Below is a small trained network, with its code and all its weights. Each question gives an input and a class and asks what happens when units are switched off, that is, made to give their printed mean instead of their output.

import numpy as np


def w(rows, s, z=0):
    codes = np.array(rows[::2]) - 128.0
    scale = np.full(codes.shape[1], s)
    scale[-1] = z or s
    return codes * scale


def f(y):
    return np.maximum(y, 0)


def log_softmax(a):
    a = a - a.max(-1, keepdims=True)
    return a - np.log(np.exp(a).sum(-1, keepdims=True))


def net(x, mask):
    res = np.array(x, float).reshape(1, 3) / 4 @ E
    y = f(res @ A[0][:, :-1].T + A[0][:, -1])
    res = res + np.where(mask, y, B[0][:, -1]) @ B[0][:, :-1]
    return log_softmax(res[-1] @ U[:, :-1].T + U[:, -1])


A, B = {}, {}
E = w([
[166,67,138,144,135,9,126,120],'x0',
[110,120,92,202,49,115,67,101],'x1',
[171,124,180,130,75,181,101,201],'x2',
],0.015)
A[0] = w([
[71,161,105,163,141,184,102,150,63],'N1',
[139,91,37,159,94,137,106,35,176],'N2',
[143,157,168,91,210,120,128,132,200],'N3',
[134,67,169,123,97,34,139,126,96],'N4',
[70,163,88,145,112,201,89,133,102],'N5',
[68,128,84,149,187,115,172,32,134],'N6',
[35,126,96,79,152,120,131,47,88],'N7',
[189,81,153,52,222,114,114,135,120],'N8',
[195,137,253,125,81,167,201,214,227],'N9',
[103,203,110,107,130,68,219,133,172],'N10',
[126,63,130,234,131,172,76,166,129],'N11',
[172,143,204,129,66,132,37,173,240],'N12',
[102,180,115,84,132,178,138,129,78],'N13',
[160,143,90,85,144,109,152,147,226],'N14',
[137,58,137,146,132,90,116,158,47],'N15',
[178,132,197,79,167,137,124,143,99],'N16',
[113,68,74,97,175,82,112,95,153],'N17',
[118,96,176,127,176,144,172,117,124],'N18',
[124,125,172,66,137,121,160,179,186],'N19',
[174,79,104,19,235,216,152,142,62],'N20',
[132,153,129,49,139,114,195,129,92],'N21',
[125,176,101,135,118,197,124,147,75],'N22',
[69,148,82,92,115,187,163,111,55],'N23',
[176,85,105,140,160,2,140,122,108],'N24',
[92,177,96,81,124,189,141,99,46],'N25',
[171,103,145,153,68,106,104,51,191],'N26',
[137,107,182,142,156,61,83,140,54],'N27',
[110,35,200,159,144,111,123,129,2],'N28',
[85,150,74,139,175,143,144,52,144],'N29',
[93,135,77,210,99,135,56,134,121],'N30',
],0.0094,0.0038)
B[0] = w([
[152,67,32,120,171,99,161,118,176],'N1',
[132,236,136,127,116,178,82,73,201],'N2',
[141,194,95,113,92,147,141,69,188],'N3',
[144,59,125,98,73,84,230,149,200],'N4',
[152,64,3,102,129,77,252,86,199],'N5',
[244,135,190,206,158,179,73,156,198],'N6',
[246,119,150,184,170,171,138,188,179],'N7',
[148,173,73,120,83,95,111,37,194],'N8',
[191,146,166,241,247,148,159,112,253],'N9',
[156,186,208,186,187,155,119,124,173],'N10',
[149,194,128,155,119,225,88,74,195],'N11',
[195,141,169,209,198,216,193,158,239],'N12',
[132,87,100,59,112,60,198,96,178],'N13',
[29,145,138,163,100,155,128,32,166],'N14',
[177,24,75,129,93,109,186,110,166],'N15',
[188,168,65,182,93,107,79,70,180],'N16',
[173,138,149,199,125,123,143,194,185],'N17',
[147,166,78,155,18,216,113,66,163],'N18',
[136,195,100,117,88,184,142,76,187],'N19',
[103,126,92,113,93,175,77,58,214],'N20',
[188,182,128,125,109,168,82,1,175],'N21',
[176,4,100,96,168,158,185,172,186],'N22',
[218,58,64,57,152,49,167,168,175],'N23',
[175,100,77,118,112,123,219,130,223],'N24',
[129,60,148,19,181,75,123,147,179],'N25',
[100,174,109,107,94,180,179,59,195],'N26',
[142,52,40,45,143,101,152,147,171],'N27',
[223,71,151,102,82,63,148,119,156],'N28',
[237,112,160,220,241,161,166,166,182],'N29',
[161,241,64,79,29,185,55,79,208],'N30',
],0.0053,0.015)
U = w([
[147,186,75,91,87,141,108,62,74],'0',
[162,7,75,45,136,99,179,126,89],'1',
[185,144,164,164,182,142,135,161,74],'2',
[131,165,119,115,140,123,154,121,248],'3',
[66,130,193,82,129,80,121,205,85],'4',
[62,90,196,70,140,108,81,168,87],'5',
[56,139,179,118,131,79,91,227,86],'6',
[38,112,156,67,125,112,61,189,86],'7',
],0.014,0.015)

Each question gives the input, the list of numbers given to net, and the class t.
The units are the neurons (one row each of A and B). Each row of codes is followed by its name. A weight is (code - 128) times the scale printed after its matrix; where a second scale follows, it is the last column's (A, B and U).
mask holds one flag per neuron, in row order. A switched-off neuron (its flag False) gives its mean, the last column of its row in B, instead of its output. The means were averaged over made-up inputs and are rounded, as every weight is.
A unit's drop is (log p(t) with every unit on - log p(t) with that unit switched off) / (log p(t) with every unit on - log p(t) with every unit switched off).
most important unit: the unit with the biggest drop
top k neurons: the k neurons with the biggest drops, biggest first
drop of u: that unit's drop, to one decimal
input [-8,-6,3], class 1: most important unit => N22
input [3,-4,4], class 0: top 2 neurons => (N8; N29)
input [-7,-6,-5], class 1: top 4 neurons => (N23; N25; N13; N30)
input [3,-6,-7], class 2: top 2 neurons => (N6; N29)
input [-1,-6,-5], class 0: top 2 neurons => (N20; N9)
input [1,-8,-7], class 0: top 2 neurons => (N8; N20)
input [6,-3,-7], class 2: top 3 neurons => (N6; N10; N17)
input [-8,7,0], class 1: top 2 neurons => (N5; N22)
input [-8,5,-8], class 1: top 2 neurons => (N5; N23)
input [-6,-1,-6], class 1: top 3 neurons => (N23; N9; N25)
input [-1,-6,-6], class 0: top 2 neurons => (N20; N9)
input [-8,7,1], class 1: top 2 neurons => (N5; N22)
input [-6,2,8], class 2: top 2 neurons => (N9; N12)
input [-7,5,-8], class 2: most important unit => N6
input [1,-3,-4], class 2: drop of N7 => 0.2
input [-7,6,2], class 1: drop of N23 => 0.1
input [3,3,-3], class 3: drop of N8 => 0.3
